Each row has two labels, one from each of two sets.
[ 0.21  1.12 -0.12 -0.06 -2.27 -1.79  1.69 -2.14 -0.16 -0.41  1.61 -0.98
 -0.08  0.68  3.88  0.05 -1.68  0.43  1.03 -0.16  2.45 -2.73  0.60]	CC & T
[ 0.18  0.32  0.67  0.19 -0.44  0.68  1.57  0.93 -0.26 -0.64  0.39 -1.41
 -1.40  1.38  2.20  2.10 -1.06 -0.09  0.03 -0.11  1.21 -0.23  0.73]	CC & T
[-0.51  1.83 -0.33 -0.40 -2.32  1.78 -0.27 -0.13  0.07 -0.51  4.69 -2.28
  0.59  0.20 -1.64  0.73 -0.69  3.63  0.67  0.57  1.19 -6.30  1.35]	GM & T
[-0.89  0.62 -0.03  0.05 -2.14 -0.21  0.75 -3.17 -0.54 -1.04  2.79 -2.11
  0.21  1.20 -2.10  1.79 -1.41  0.59  2.74  0.04  1.25 -2.50 -0.28]	GM & M
[ 0.58  0.21  0.78  0.00 -3.48 -0.45  0.54 -1.73  0.08 -1.59  3.50 -4.30
 -0.41 -0.35  3.78  1.78 -1.01  0.49  0.92  0.32  2.26 -1.52  0.23]	CC & T
[ 0.52 -0.02 -0.29  1.22 -2.99  0.93  2.18 -1.13  1.30  3.37 -0.43 -2.75
 -0.83  0.39  1.90  1.60 -2.12  0.12  0.33  0.33  0.12 -1.22 -1.35]	CC & M
[-1.47  0.00 -1.07 -0.01 -2.52  0.71  0.69 -0.47 -0.13 -0.08  2.08 -4.24
 -0.17  0.61  8.37  0.65 -1.71 -0.10 -0.18  1.15  4.68 -5.62 -1.38]	GM & T
[ 0.07 -0.64  1.79  0.38 -3.86  0.00  2.89 -0.78 -0.14 -1.13  1.40 -3.19
  2.01  0.96  1.63  1.38 -1.31  0.26  0.20 -0.43  1.24  3.43 -0.54]	CC & J
[ 1.94  0.95  1.37 -0.55 -3.11  0.54  3.45 -1.67  0.13 -0.23  1.62 -2.33
 -0.83  1.06  5.42  1.36 -1.86  0.97  0.10  0.50  2.19 -3.97  0.52]	CC & T
[ 2.25  1.15 -0.53  0.35 -2.02 -1.06  1.36  0.59  0.18 -1.25  1.75  3.41
 -0.39  0.91 -3.86  0.46  0.01 -0.22  0.70 -0.38 -1.58 -1.94 -1.44]	Ld & T
[ 0.43 -0.02 -0.69 -0.28 -1.49  0.92  0.33 -1.33  0.28  0.84  0.84 -4.41
  0.48  0.22  0.97 -0.62 -1.61  0.36 -0.31 -0.39  1.78  0.74  0.35]	CC & T
[ 1.55  0.02  0.91  3.64 -2.56  0.50  0.82 -0.74 -0.59 -0.46  2.62 -3.17
  0.62  0.49 -0.07  1.25 -1.47 -2.50  2.18 -0.75  2.42  0.44  0.37]	CC & M
[ 2.20  0.81 -1.49  0.71  0.90  0.28  1.88 -1.10 -0.49 -2.09  1.95 -3.52
  1.66 -0.21 -4.97 -0.29 -1.04 -0.51  1.05 -0.93  2.39 -1.57  2.29]	CC & M
[-0.83  0.76  0.73  0.29 -5.93  0.09  0.64 -1.15  0.99  0.94  2.72 -5.02
  0.87  0.51  5.08  1.11  0.55  0.19  1.12 -0.81  1.70 -2.89 -1.05]	GM & T
[ 0.70 -0.10  0.75  0.29 -3.14  0.52  1.16 -1.20 -0.19 -1.01  3.66 -3.51
 -0.28 -0.19 -0.55  3.98 -1.84  0.75 -0.05  0.51  0.96 -1.14  0.42]	CC & M
[-0.43  0.14  0.92  1.44 -1.25  1.94 -0.66 -2.30  0.39  0.15  0.99 -6.19
 -0.16 -0.40  3.64  0.66 -3.27  0.35  0.35  0.41  2.91 -6.33 -0.72]	GM & M
[ 2.00  0.40 -0.02 -0.46 -4.44  2.11  3.41 -0.32  0.66  0.01  0.21 -0.70
  0.28  3.42 -0.37  2.44 -1.63  0.46  0.60 -1.38  1.25  0.00 -0.08]	CC & M
[-0.96 -0.01  0.37  0.51 -2.98  1.46  1.50 -0.13  0.96  0.56  4.78 -5.05
  0.37  1.54 -3.49  1.76 -1.15  1.04  1.15 -0.55  0.66 -7.07  1.29]	GM & M
[ 0.33 -0.12  0.51 -0.03 -4.73 -1.75  2.99 -1.23 -0.48 -2.06  1.99 -1.19
 -1.43  1.48  6.25  1.34 -3.12  0.67  1.82 -1.01  1.40  0.62  0.77]	CC & T
[ 2.06  0.56 -0.58 -3.57 -2.37  0.26  0.79 -1.72  0.28  0.80  1.11 -3.68
  0.70  0.37  5.75 -0.99 -0.77 -0.88 -0.01  0.44 -1.21  1.30 -1.10]	CC & M
[-0.30 -0.17  0.37 -0.07 -1.11  0.36  1.19 -1.22 -0.15 -0.28  4.95 -6.09
 -0.45  0.46 -1.18  1.00 -1.99  0.32  1.74 -0.08  2.75 -7.96 -0.25]	GM & T
[-1.85 -0.23  0.18 -0.97 -2.23  0.66 -0.09 -0.84  1.19  0.63  2.52 -4.67
 -0.41  0.57  2.45  0.76 -1.38  0.54  0.80  0.04  3.22 -2.13 -1.56]	GM & W
[-0.44  0.92 -0.97  0.37  0.08  0.08  1.83 -1.67  0.55 -1.30  1.78 -3.72
  1.48  0.41 -0.77  2.77 -0.65  0.60  1.10 -0.84  2.34 -1.09  0.86]	CC & T
[ 0.98  0.21  0.01  0.31 -3.70  0.10 -0.21 -1.69 -0.26 -1.14 -0.33 -5.54
 -0.77  0.04  8.46  2.11 -2.04 -0.28 -0.50  0.48  3.30  1.24  0.72]	CC & M
[ 1.80 -0.70  1.08  0.33 -2.85 -0.43 -0.99  2.02  0.10 -0.33 -0.64  3.60
 -0.01  2.07 -4.48  1.67  0.63  0.31 -0.94 -1.64 -1.89  6.64 -0.03]	Ld & M
[ 0.35 -0.25  1.28 -0.48 -0.90  0.44 -0.72 -1.13 -0.68 -0.87 -0.13 -1.38
  2.26 -0.65  2.99 -1.05 -0.47 -0.81  1.01 -0.72  0.89  1.45 -0.66]	GM & T
[ 0.31 -0.44  0.62 -1.09 -4.19  0.20  0.19 -1.67 -2.35  1.68 -2.06 -2.43
 -0.70  0.73  8.96  2.77 -2.31 -0.11  0.03  0.39  1.39  7.17 -0.18]	CC & M
[-0.44  0.58  1.63  0.62 -4.40  0.52  0.04 -1.09 -0.55 -0.70  5.93 -3.94
 -1.11  0.33 -4.22  3.52 -1.54  1.42  1.02 -0.09  1.78 -5.47 -0.06]	GM & M
[ 1.10  2.47 -1.14 -0.67  0.75 -1.21  1.77 -1.42  1.32 -1.44  3.26 -4.27
  0.92  0.19  3.45  0.54 -1.71  0.38  2.13  0.77  3.33 -1.92  1.06]	CC & T
[ 1.79  1.08  0.82  0.12 -3.50  1.07  0.10  0.49  0.07 -0.31  4.77  1.78
 -0.44 -0.24 -5.21 -0.32 -0.86 -1.97  2.54  0.33 -0.67  2.85  0.06]	Ld & W
[ 3.55  1.22  0.99 -1.74 -2.04  0.39  2.52 -0.88 -0.16 -1.42  2.32  4.49
 -1.15  1.20 -3.09  0.34 -0.73  0.26  0.87 -0.17 -1.65 -3.29 -0.01]	Ld & T
[ 1.89  0.49  0.41 -1.26 -1.55 -0.11  1.25 -1.32  0.52 -0.76  1.26 -2.05
 -0.49  1.48  3.75  0.21  0.69  0.84  0.10 -0.43  0.83  0.90 -0.35]	CC & T

Each row has two labels, one from each of two sets.
[ 0.45  1.14  0.84 -0.20  1.71 -0.57 -1.01 -2.01  1.17 -0.08 -2.37 -0.68
 -1.60  1.07  0.88  0.47 -2.00  1.59 -0.32 -1.07  0.25 -1.73  0.70]	PH & Qs
[-1.43  0.61  1.07 -0.80  1.60  0.42  0.06 -1.64  0.93 -1.07 -1.29 -1.03
 -2.01  0.88  0.66  1.77 -1.67  1.59 -1.93 -1.86 -2.46 -4.70  0.03]	Cz & Nq
[ 0.46  0.37 -1.19  0.69 -0.82 -0.34 -0.91 -0.66  0.10 -0.56 -1.19  1.42
  0.57  0.99  0.36  0.63 -5.48 -0.02 -0.29  2.10 -0.91 -1.34 -0.17]	BB & Nq
[-1.46 -1.87  1.88 -1.36  0.75  0.77  0.05 -1.60  1.45 -1.80  0.64  0.04
 -2.42 -2.48  0.31  0.84 -0.35  0.71 -3.01  0.34 -3.94 -3.92  0.91]	PH & DT
[-1.68  0.33  0.06 -0.61 -0.32 -0.26  0.65  0.21  0.31 -0.80  0.40  0.43
 -0.10  1.27 -0.31 -1.56 -3.65  0.67  0.60  1.21 -3.23 -0.94 -0.15]	BB & NL
[-1.00 -1.16  1.45  0.26  1.55  1.31 -0.71  0.38 -0.54  0.26 -3.00 -1.42
  0.23  0.51  1.06  1.27  3.18  2.53 -1.64 -0.35 -6.08 -4.67 -0.56]	Cz & DT
[-1.10  0.42  1.10  0.30 -0.37  0.91  1.03  0.97 -0.48 -2.45  0.38  1.21
 -0.98 -1.37 -0.82  1.62  0.48  0.18 -0.79  0.36 -4.64 -0.98  2.83]	PH & DT
[-0.94 -0.23  3.40 -1.01  0.32  0.84 -1.11 -0.26  0.64 -0.12 -2.17  0.87
 -2.16  0.77  0.17  1.75 -2.55  0.81 -0.75 -0.48 -0.15 -4.23  0.29]	PH & Nq
[ 2.50 -0.23  0.98  0.36 -1.02  1.03 -0.45 -1.18 -1.58  0.73 -2.06  0.37
 -0.45  1.07  0.22  0.34  1.85  0.45  1.65  0.21  4.68  1.69  0.09]	Cz & Nq
[-0.28  1.02  0.20 -0.34  2.36 -6.71 -1.99 -1.74  1.03  0.85  0.24 -1.21
  0.91  2.72  0.37  1.48 -3.06  1.59 -1.67  0.40 -3.12 -1.96  0.34]	Cz & Nq
[ 5.94  0.13  1.53  0.26  0.19  0.30 -3.11 -0.90  2.21  2.02 -0.62 -0.27
 -1.31  1.52 -1.34  1.74 -1.23  0.82 -3.12 -0.68 -1.80 -1.66  0.15]	Cz & Nq
[-1.24 -0.35 -0.87 -0.15 -1.75  0.76  0.31  0.37 -1.43 -2.20 -2.91  1.64
 -0.94  1.83 -0.73  1.67 -2.59 -0.67  0.75 -0.48  0.75 -2.21  0.83]	PH & DT
[ 0.20 -1.93  4.34 -0.11  0.57  2.18 -1.22 -0.92  4.19  0.92 -1.14 -0.13
 -2.20 -1.16 -0.22  1.47  3.24  0.92 -3.69 -1.92 -3.28 -3.66 -0.50]	Cz & MP
[-1.12 -1.19 -0.19  0.47  1.72 -0.30 -1.76  0.02  1.30 -0.49  1.37  0.30
 -4.57  1.53 -0.67  0.95  1.31  1.44 -1.31  0.39 -5.68 -3.54  1.38]	HB & DT
[ 1.63 -1.90  2.01  0.33  1.03  0.67 -1.62 -1.77  4.25  2.44  1.16 -0.40
 -2.09  1.72 -0.60  0.82  1.25  3.22 -3.02 -0.20 -1.35 -1.99 -0.59]	Cz & Nq
[-1.74  1.31 -0.45  0.41 -0.80  1.15 -2.42 -3.26  2.61 -0.78  0.34  0.19
 -2.84  1.81 -0.16  2.38 -7.00  0.28 -3.26 -2.53 -3.00 -4.59 -0.08]	PH & Nq
[-0.22 -2.58  0.50 -0.44 -0.24  0.64 -0.36  0.64  1.04  2.30 -1.91  0.96
 -0.97  1.42  0.29  0.74 -0.25  0.12 -0.39  0.31  3.34 -0.39  0.63]	Cz & Nq
[ 1.50 -0.30  4.18 -0.44  1.87 -1.36 -1.83 -0.81  0.80 -1.03 -0.41  1.41
 -2.56  1.67 -1.80  2.09  0.51  2.30 -4.45  0.86 -8.15 -6.29  1.82]	Cz & DT
[-1.68  0.08  0.04  0.27  2.86 -0.08 -1.65 -2.78  2.83  0.44  3.41 -0.25
 -3.67  1.09 -1.76  0.68 -2.98  0.78 -3.43 -0.43 -0.59 -1.54  0.55]	ZG & Nq
[-0.95  0.57 -1.16 -0.63  2.65 -0.25 -2.84 -0.96 -0.47 -2.02 -0.34  0.62
 -3.02  0.73 -1.67  4.63 -3.57  1.75 -3.66  0.83 -8.15 -5.54  1.16]	BB & DT
[ 0.93 -1.79 -0.37 -0.52  0.56  1.22 -2.09  0.63  2.30  2.18 -1.32  0.41
 -8.15  1.61 -0.69  1.11  2.17  1.00 -2.79  0.06 -0.36 -3.19 -0.55]	Cz & MP
[-0.07  1.10  1.31  0.89  2.05 -0.03  0.42 -2.62  1.11 -0.91  0.41 -0.22
 -1.57  0.60 -0.34 -0.69  1.08  2.02 -1.26  0.12 -0.80 -1.84  1.34]	Cz & Nq
[ 0.68  1.01  0.13 -0.03  1.36 -0.29 -0.32  1.22 -0.40 -0.38 -0.57 -0.26
 -0.30  0.04 -0.71  0.10  3.60  1.41 -1.21  0.73 -6.01 -1.84 -1.63]	Cz & DT
[-1.17  0.85 -0.01 -1.60  0.84  2.92 -0.59 -0.50  0.90 -3.89 -0.67 -0.33
 -2.19  0.71 -1.96  1.81 -1.64 -0.24 -2.04 -0.30  1.94 -2.12  0.56]	PH & NL
[-0.68  1.63 -0.16 -0.52 -1.02 -0.42 -2.49 -1.46 -3.01 -0.82 -0.89  0.34
 -1.79  1.25  0.43  0.47 -3.69  1.89  0.58  0.43 -3.02 -2.62  1.50]	PH & DT
[-1.24  0.90  1.08  0.23 -0.75  1.34 -1.11 -2.18 -0.28  0.72  0.48  0.24
 -0.96  0.73 -0.10  1.58 -7.43 -0.45 -0.74 -1.04  0.68 -3.75  0.94]	PH & Nq
[-1.46  1.58 -0.37  0.77  2.12  0.04  0.28 -0.46 -0.08  1.40  1.22  1.48
 -1.61 -2.67 -0.90  0.68 -0.43  1.19 -1.78  0.13 -6.84 -2.50  0.95]	HB & DT
[-0.32 -2.18  2.73  0.19  0.75 -1.23 -0.42 -1.11  2.43  1.79  2.66  0.49
 -2.15  0.80 -0.37  1.13 -0.46  0.63 -1.34 -0.24  1.43 -2.17  0.60]	Cz & Qs
[-1.00 -0.94  0.67  0.39  0.32  0.58 -0.78  0.86  1.96 -0.34 -0.46 -0.59
 -1.61 -0.60  0.18  1.16 -0.52 -0.49 -2.46 -1.72 -0.69 -2.87  1.31]	Cz & MP
[-0.73 -0.50  0.27 -0.28  1.70 -0.67 -0.57 -1.21  2.30  2.09  1.33  0.34
  2.21  2.30  0.86  0.92 -5.54  0.19 -2.67 -0.46  1.16 -3.02 -0.48]	ZG & Nq
[ 1.38 -0.18  2.32 -0.01  1.62  0.42 -1.73 -2.07  0.08  0.69 -0.20  0.35
 -0.33  2.10 -0.71  1.81  0.30  0.95 -2.33  0.95  0.03  8.15  0.30]	Cz & Nq
[-0.70 -2.27 -0.78 -0.29  0.05  2.84 -0.20 -0.25  1.05 -2.16  1.93  0.70
 -2.34  1.41 -1.37  0.41 -0.18  0.35 -0.13 -0.33  1.01  1.24  0.44]	ZG & DT
[-0.29 -1.45 -0.76 -0.62  1.84  3.80 -0.56  0.83 -0.13 -0.42 -0.02  0.48
  1.28  0.32 -1.02  1.32  0.75  0.57 -1.06  2.05 -1.94 -1.71 -0.82]	BB & MP
[-1.49  0.96  1.28 -0.77  0.99  0.07  1.19 -0.44  1.06 -2.11  3.06  2.93
 -3.51 -0.75 -0.65  1.11 -2.41  0.26 -3.61  0.00 -4.47 -1.97  1.32]	ZG & DT
[-0.53  1.27  3.11  1.63  3.82 -0.35 -1.69 -4.72  2.62 -3.10  2.51  0.64
 -3.31  2.62 -1.50  1.29 -1.63  2.72 -4.06  0.09 -6.39 -4.11  0.70]	Cz & DT
[-0.59 -2.88  3.99  0.36  2.25 -1.57 -1.89  0.23  4.88  0.35  0.01 -0.50
 -2.74  0.65 -1.19  2.51  0.29  1.74 -5.77  0.58 -8.15 -4.78 -0.37]	Cz & MP
[-1.73  0.85  1.02  0.39  0.90 -0.12 -1.83 -1.54  2.18  0.37  1.96  0.86
 -3.73  1.94  0.07  1.17 -1.96  0.75 -1.99  0.01 -2.89 -2.22  0.39]	HB & Qs
[ 0.95 -1.14  0.15  0.10 -0.29  0.15 -1.21 -0.09 -0.83 -0.44 -2.17  1.36
 -1.12  2.40  0.32  0.87  0.30 -0.75  1.05 -0.69  3.13 -0.13  0.64]	Cz & DT
[-2.24 -0.19  1.62  0.42  0.64  0.83 -1.23 -0.11  3.08 -0.35  0.83 -0.54
 -3.07  0.00  0.12  0.59 -3.37  0.37 -2.87 -0.92 -4.50 -4.53  0.49]	Cz & MP
[ 1.03  0.17  0.28 -0.37  1.81 -0.05  0.37 -2.08  0.29  0.51  0.00 -0.23
 -1.20  2.14 -0.17  0.49 -0.40  1.28 -2.66 -1.05 -0.10 -1.89 -0.78]	Cz & Nq

Each row has two labels, one from each of two sets.
[-4.45 -3.07  1.73  7.38  1.48 -1.79  1.31  3.68 -0.06 -2.18 -2.36 -0.94
 -0.43  1.19 -2.51 -1.95  4.03  0.08  5.87 -2.92  3.95 -2.36 -1.30]	K & Hs
[-1.89 -0.50  0.50  3.83  2.81  0.43 -1.22  1.36  0.33 -0.53 -1.18  0.02
 -0.66 -0.69 -4.37 -0.83  0.41  0.80  0.99 -5.17 -1.42  0.48 -0.79]	D & QG
[-1.99 -3.68  0.78  9.71  0.84 -2.15  0.17  1.21  0.40 -1.27 -0.93  0.61
 -0.71  0.77 -3.10 -0.33  4.48 -0.54  4.23 -0.60  2.10 -1.39  0.31]	A & Hs
[-1.91 -2.30 -0.06  5.92  2.81 -0.34  0.49  2.51  0.27  0.14 -1.74 -0.07
 -1.16 -0.73 -4.22 -2.64  2.05  0.75  3.07  0.60  1.33 -0.91  0.16]	C & Hs
[ 0.74 -0.52 -0.90  5.67  1.69 -2.32  0.02  1.68  0.66  0.87 -1.25 -0.36
 -1.03  2.34 -0.84 -1.45  1.66 -0.50  1.75 -6.09  1.33 -0.38  0.72]	D & CN
